Below is a small trained network, with its code and all its weights. Each question gives an input and a class and asks what happens when units are switched off, that is, made to give their printed mean instead of their output.

import numpy as np


def w(rows, s, z=0):
    codes = np.array(rows[::2]) - 128.0
    scale = np.full(codes.shape[1], s)
    scale[-1] = z or s
    return codes * scale


def f(y):
    return np.maximum(y, 0)


def log_softmax(a):
    a = a - a.max(-1, keepdims=True)
    return a - np.log(np.exp(a).sum(-1, keepdims=True))


def net(x, mask):
    res = np.array(x, float).reshape(1, 8) / 4 @ E
    y = f(res @ A[0][:, :-1].T + A[0][:, -1])
    res = res + np.where(mask, y, B[0][:, -1]) @ B[0][:, :-1]
    return log_softmax(res[-1] @ U[:, :-1].T + U[:, -1])


A, B = {}, {}
E = w([
[132,113,125,159,155,125,121,166,110,147,167],'x0',
[121,124,118,137,131,125,131,154,106,141,139],'x1',
[127,130,174,9,46,193,80,140,191,216,217],'x2',
[124,108,133,136,124,152,127,124,138,128,123],'x3',
[52,252,100,203,114,194,183,58,149,183,165],'x4',
[198,60,85,181,30,24,141,65,120,172,142],'x5',
[150,160,157,132,120,112,145,150,155,139,109],'x6',
[110,107,122,130,120,149,123,120,128,124,121],'x7',
],0.012)
A[0] = w([
[164,162,100,225,83,172,171,56,136,198,153,99],'neuron 0',
[174,47,158,89,61,101,121,93,132,156,155,184],'neuron 1',
[101,162,177,23,117,180,144,141,125,174,195,166],'neuron 2',
[63,225,135,159,188,180,154,149,115,82,114,253],'neuron 3',
[113,124,127,27,68,136,71,141,191,196,224,179],'neuron 4',
[124,122,111,142,146,95,157,138,155,152,92,213],'neuron 5',
[134,66,151,154,128,95,207,63,117,132,139,174],'neuron 6',
[217,2,127,118,95,68,101,133,108,145,57,172],'neuron 7',
[131,112,163,54,205,154,97,202,131,72,86,212],'neuron 8',
[142,92,195,82,168,150,95,183,106,60,94,184],'neuron 9',
],0.0089,0.0047)
B[0] = w([
[66,121,115,136,101,122,196,48,84,139,186,191],'neuron 0',
[146,146,156,83,102,95,107,185,139,107,159,207],'neuron 1',
[49,145,182,94,127,134,83,150,177,178,148,226],'neuron 2',
[129,104,139,146,182,180,175,67,130,123,56,221],'neuron 3',
[118,211,185,82,126,130,148,166,130,138,218,253],'neuron 4',
[117,86,131,165,122,66,132,124,124,83,79,154],'neuron 5',
[121,132,52,162,137,66,98,140,128,135,94,169],'neuron 6',
[169,151,114,111,154,150,51,189,132,109,79,230],'neuron 7',
[7,98,121,142,78,68,176,93,68,107,140,227],'neuron 8',
[101,108,101,154,70,82,140,92,79,134,154,211],'neuron 9',
],0.012,0.021)
U = w([
[115,60,63,163,88,37,157,43,73,128,84,211],'0',
[73,155,146,113,34,68,158,111,111,161,191,124],'1',
[133,139,121,165,239,238,177,76,133,88,59,57],'2',
[76,149,136,82,183,240,104,114,206,254,123,78],'3',
[203,128,66,162,155,112,62,192,137,111,15,248],'4',
[230,142,160,61,130,117,72,212,176,147,151,84],'5',
],0.0092,0.0016)

Each question gives the input, the list of numbers given to net, and the class t.
The units are the neurons (one row each of A and B). Each row of codes is followed by its name. A weight is (code - 128) times the scale printed after its matrix; where a second scale follows, it is the last column's (A, B and U).
mask holds one flag per neuron, in row order. A switched-off neuron (its flag False) gives its mean, the last column of its row in B, instead of its output. The means were averaged over made-up inputs and are rounded, as every weight is.
A unit's drop is (log p(t) with every unit on - log p(t) with that unit switched off) / (log p(t) with every unit on - log p(t) with every unit switched off).
The circuit of an input: a set's keep is (log p(t) with only the set's units on - log p(t) with every unit switched off) / (log p(t) with every unit on - log p(t) with every unit switched off). Starting from all 10 units, units are removed one at a time, each time the one whose removal leaves the highest keep (on an exact tie, the one counted first), for as long as the keep stays at least 0.8.
units of the circuit, in order: the units of the circuit, biggest drop first
most important unit: the unit with the biggest drop
top k neurons: the k neurons with the biggest drops, biggest first
drop of u: that unit's drop, to one decimal
input [2,5,-5,-4,4,0,-6,-6], class 2: top 3 neurons	[neuron 8; neuron 9; neuron 3]
input [2,5,-8,3,-5,1,4,1], class 4: most important unit	neuron 7
input [3,-4,6,-7,0,4,-5,8], class 5: units of the circuit, in order	[neuron 8; neuron 1]
input [-3,1,-5,2,-3,1,-6,2], class 4: units of the circuit, in order	[neuron 7; neuron 0]
input [2,1,-4,-7,0,6,-6,0], class 4: units of the circuit, in order	[neuron 8; neuron 7]
input [8,-2,-8,-5,3,-1,7,0], class 2: top 3 neurons	[neuron 3; neuron 8; neuron 9]
input [-8,-2,-5,-3,-8,0,8,4], class 0: top 2 neurons	[neuron 8; neuron 9]
input [1,6,7,6,-6,1,-1,8], class 5: top 3 neurons	[neuron 7; neuron 0; neuron 1]
input [-1,-8,6,-3,1,-6,2,4], class 3: top 3 neurons	[neuron 2; neuron 0; neuron 3]
input [6,2,-3,-6,-5,0,8,-6], class 0: top 3 neurons	[neuron 8; neuron 9; neuron 4]
input [8,-6,2,6,-8,4,-7,0], class 5: top 2 neurons	[neuron 7; neuron 1]
input [-7,-2,-3,-1,1,1,-5,2], class 0: top 2 neurons	[neuron 7; neuron 4]
input [6,-1,-1,7,3,0,-6,2], class 2: top 2 neurons	[neuron 8; neuron 9]
input [0,8,6,3,2,-7,7,-8], class 3: units of the circuit, in order	[neuron 2]
input [-4,4,1,4,2,0,-7,-3], class 3: top 3 neurons	[neuron 8; neuron 9; neuron 1]
input [4,-6,-3,8,0,-7,-5,5], class 0: top 2 neurons	[neuron 8; neuron 9]
input [-3,-3,-8,7,2,-6,3,-5], class 2: drop of neuron 3	3.5
input [-3,-5,-2,-6,2,-7,-8,6], class 2: drop of neuron 3	0.6
input [8,-7,-4,8,-1,6,-1,-1], class 4: drop of neuron 7	0.2
input [-8,-3,-1,-3,2,-6,5,1], class 2: units of the circuit, in order	[neuron 3]
input [3,-3,1,-1,7,-6,-4,5], class 3: drop of neuron 3	-0.1
input [0,5,-8,-5,-7,1,-2,-1], class 4: top 2 neurons	[neuron 7; neuron 0]
